Below is a small trained network, with its code and all its weights. Each question gives an input and a target symbol and asks what happens when units are switched off, that is, made to give their printed mean instead of their output.

import numpy as np


def w(rows, s, z=0):
    codes = np.array(rows[::2]) - 128.0
    scale = np.full(codes.shape[1], s)
    scale[-1] = z or s
    return codes * scale


def softmax(a):
    e = np.exp(a - a.max(-1, keepdims=True))
    return e / e.sum(-1, keepdims=True)


def log_softmax(a):
    a = a - a.max(-1, keepdims=True)
    return a - np.log(np.exp(a).sum(-1, keepdims=True))


def net(x, mask):
    ids = ['αβγεζλμξπσ'.index(c) for c in x.split()]
    T = len(ids)
    res = E[ids] + P[:T]
    u = 0
    for l in range(3):
        r = res
        for j in range(2):
            rows = slice(3 * j, 3 * j + 3)
            q, k, v = (r @ M[l][rows].T for M in (Q, K, V))
            z = softmax(np.where(np.tri(T) > 0, q @ k.T / 3**0.5, -1e9)) @ v
            o = O[l][rows]
            res = res + np.where(mask[u + j], z, o[:, -1]) @ o[:, :-1]
        u += 2
    return log_softmax(res[-1] @ U[:, :-1].T + U[:, -1])


Q, K, V, O = {}, {}, {}, {}
E = w([
[131,178,137,130,54,54],'α',
[248,186,25,112,152,113],'β',
[230,131,69,188,31,96],'γ',
[104,199,61,120,100,142],'ε',
[173,120,139,89,92,97],'ζ',
[55,89,141,144,43,127],'λ',
[209,145,56,144,19,116],'μ',
[129,107,123,232,144,112],'ξ',
[137,156,151,105,72,49],'π',
[180,90,59,106,45,183],'σ',
],0.015)
P = w([
[185,223,232,151,53,224],'0',
[170,204,207,152,62,200],'1',
[157,183,183,148,75,179],'2',
[139,166,162,142,83,159],'3',
[123,148,142,138,97,139],'4',
[105,131,120,130,110,119],'5',
[89,112,101,126,120,100],'6',
[73,91,81,118,135,82],'7',
[55,75,59,112,144,63],'8',
[39,56,39,107,155,43],'9',
[21,39,21,100,169,23],'10',
[5,22,3,95,180,5],'11',
],0.011)
Q[0] = w([
[104,158,106,173,65,86],'L0H1',
[194,109,175,183,195,50],'L0H1',
[115,212,86,69,135,129],'L0H1',
[120,202,27,164,109,140],'L0H2',
[85,196,112,207,29,42],'L0H2',
[69,149,186,162,254,198],'L0H2',
],0.038)
K[0] = w([
[88,31,97,67,161,81],'L0H1',
[148,134,211,170,246,145],'L0H1',
[156,134,56,66,108,101],'L0H1',
[99,50,93,191,198,104],'L0H2',
[43,58,70,118,252,156],'L0H2',
[167,127,228,139,140,247],'L0H2',
],0.036)
V[0] = w([
[184,54,153,158,37,101],'L0H1',
[195,75,131,125,71,120],'L0H1',
[155,54,139,94,114,203],'L0H1',
[255,25,226,148,76,62],'L0H2',
[115,125,129,107,119,118],'L0H2',
[84,198,144,175,136,116],'L0H2',
],0.004)
O[0] = w([
[164,84,179,183,162,105,250],'L0H1',
[146,108,157,173,165,125,192],'L0H1',
[155,134,128,159,180,120,71],'L0H1',
[133,205,63,1,70,129,126],'L0H2',
[123,129,127,147,129,129,120],'L0H2',
[151,106,136,134,137,147,186],'L0H2',
],0.0066,0.0022)
Q[1] = w([
[76,79,154,71,201,253],'L1H1',
[117,115,105,149,17,89],'L1H1',
[164,107,61,186,148,194],'L1H1',
[144,120,143,138,171,134],'L1H2',
[166,111,172,98,182,106],'L1H2',
[96,189,164,110,191,108],'L1H2',
],0.035)
K[1] = w([
[159,221,253,133,82,139],'L1H1',
[67,84,67,111,173,45],'L1H1',
[105,130,186,67,223,153],'L1H1',
[116,158,127,155,106,169],'L1H2',
[149,207,151,176,123,150],'L1H2',
[178,137,174,123,87,201],'L1H2',
],0.032)
V[1] = w([
[68,60,103,141,39,253],'L1H1',
[65,110,158,95,142,88],'L1H1',
[150,109,137,140,10,73],'L1H1',
[114,211,128,201,116,26],'L1H2',
[132,166,170,112,149,89],'L1H2',
[133,119,218,60,158,137],'L1H2',
],0.012)
O[1] = w([
[102,115,201,45,255,184,194],'L1H1',
[208,86,85,129,127,196,84],'L1H1',
[122,180,109,107,217,26,252],'L1H1',
[173,58,181,61,247,171,255],'L1H2',
[189,108,103,141,153,164,102],'L1H2',
[177,135,59,187,96,141,9],'L1H2',
],0.0084,0.0079)
Q[2] = w([
[63,150,83,243,111,145],'L2H1',
[143,118,89,146,49,238],'L2H1',
[213,131,101,165,178,36],'L2H1',
[95,173,102,141,3,86],'L2H2',
[154,116,114,186,4,52],'L2H2',
[149,86,202,36,51,59],'L2H2',
],0.028)
K[2] = w([
[179,159,172,95,79,113],'L2H1',
[167,253,165,145,137,174],'L2H1',
[109,129,51,123,134,104],'L2H1',
[179,217,180,131,129,136],'L2H2',
[168,202,171,99,88,162],'L2H2',
[187,90,139,65,108,65],'L2H2',
],0.038)
V[2] = w([
[106,103,158,196,185,99],'L2H1',
[130,155,90,182,168,167],'L2H1',
[212,95,174,91,105,88],'L2H1',
[105,138,150,120,108,173],'L2H2',
[89,74,170,248,163,97],'L2H2',
[119,144,54,121,169,143],'L2H2',
],0.015)
O[2] = w([
[156,148,159,109,70,196,251],'L2H1',
[137,55,95,97,126,112,73],'L2H1',
[110,144,139,166,113,201,173],'L2H1',
[125,92,129,114,177,62,91],'L2H2',
[188,245,216,164,145,26,166],'L2H2',
[124,156,155,129,138,201,114],'L2H2',
],0.011,0.016)
U = w([
[138,138,121,178,198,191,109],'α',
[165,150,38,125,133,94,248],'β',
[232,149,70,71,228,133,120],'γ',
[103,231,104,24,64,105,17],'ε',
[7,81,204,169,46,94,120],'ζ',
[2,80,213,80,159,98,91],'λ',
[45,178,138,86,104,130,68],'μ',
[152,63,211,207,139,110,181],'ξ',
[170,84,167,28,36,128,92],'π',
[212,151,79,146,173,179,112],'σ',
],0.0086,0.013)

Each question gives the input, a string of symbols that net reads in full, and the target symbol t.
The units are the heads (3 rows each of Q, K, V and O). Each row of codes is followed by its name. A weight is (code - 128) times the scale printed after its matrix; where a second scale follows, it is the last column's (O and U).
mask holds one flag per head, layer by layer. A switched-off head (its flag False) gives its mean, the last column of its rows in O, instead of its output. The means were averaged over made-up inputs and are rounded, as every weight is.
A unit's drop is (log p(t) with every unit on - log p(t) with that unit switched off) / (log p(t) with every unit on - log p(t) with every unit switched off).
The circuit of an input: a set's keep is (log p(t) with only the set's units on - log p(t) with every unit switched off) / (log p(t) with every unit on - log p(t) with every unit switched off). Starting from all 6 units, units are removed one at a time, each time the one whose removal leaves the highest keep (on an exact tie, the one counted first), for as long as the keep stays at least 0.8.
circuit, biggest first: the units of the circuit, biggest drop first
unit that matters most: the unit with the biggest drop
which heads matter: for each layer, one digit per head in row order, 1 if its drop is at least 0.15 and else 0, layers parted by /
input ε σ λ μ α ε λ γ λ γ, target γ: circuit, biggest first : L1H1
input π γ α ξ ζ ξ ζ γ ε, target α: which heads matter : 01 / 11 / 01
input ξ ξ ξ γ α γ, target α: which heads matter : 00 / 01 / 11
input σ ξ π, target π: which heads matter : 00 / 01 / 11
input μ ε μ, target ξ: circuit, biggest first : L0H2, L0H1, L2H2
input ξ λ α σ μ σ, target μ: circuit, biggest first : L1H2, L1H1
input γ γ ξ ζ ζ, target β: which heads matter : 01 / 11 / 10
input α ξ ε ζ μ γ σ γ π α ξ σ, target π: which heads matter : 00 / 10 / 10
input ζ ζ σ λ ξ α ξ ξ α σ, target α: which heads matter : 00 / 01 / 11
input α π λ λ π σ, target σ: which heads matter : 00 / 11 / 01
input γ σ α μ ε, target ξ: which heads matter : 11 / 00 / 01
input ζ ξ μ ξ ξ μ ξ γ λ ζ α, target β: which heads matter : 00 / 10 / 00
input ξ ξ γ ξ ε σ σ β γ ε, target λ: circuit, biggest first : L0H2, L1H2
input μ ξ σ ε μ μ ξ γ ε λ μ ζ, target μ: circuit, biggest first : L2H2, L1H1, L2H1
input ξ ξ ε ξ ξ ε γ, target ξ: which heads matter : 01 / 00 / 01
input λ ξ ξ ξ ξ σ ε γ γ, target ε: circuit, biggest first : L1H1, L2H2
input ξ λ α σ ξ σ ζ ξ π, target π: circuit, biggest first : L2H1
input α ξ μ ξ λ β β γ, target ζ: which heads matter : 00 / 11 / 00
input λ γ γ, target ε: which heads matter : 00 / 10 / 00
input ε ζ σ λ λ ε ξ ζ π ζ γ, target β: unit that matters most : L1H2
input ε ξ ξ ξ ξ ξ π σ ε ξ π π, target σ: circuit, biggest first : L1H2, L1H1, L2H2
input α σ ζ ε, target ζ: circuit, biggest first : L1H2, L0H1, L1H1, L0H2
input γ λ ζ ξ ξ ξ μ α μ γ ξ γ, target π: circuit, biggest first : L2H1, L1H2
input ξ π λ ξ ξ β α, target ζ: which heads matter : 00 / 10 / 11
input μ μ ζ, target ε: circuit, biggest first : L1H1, L1H2
input β ξ ε μ ε π, target ξ: circuit, biggest first : L0H2, L2H2
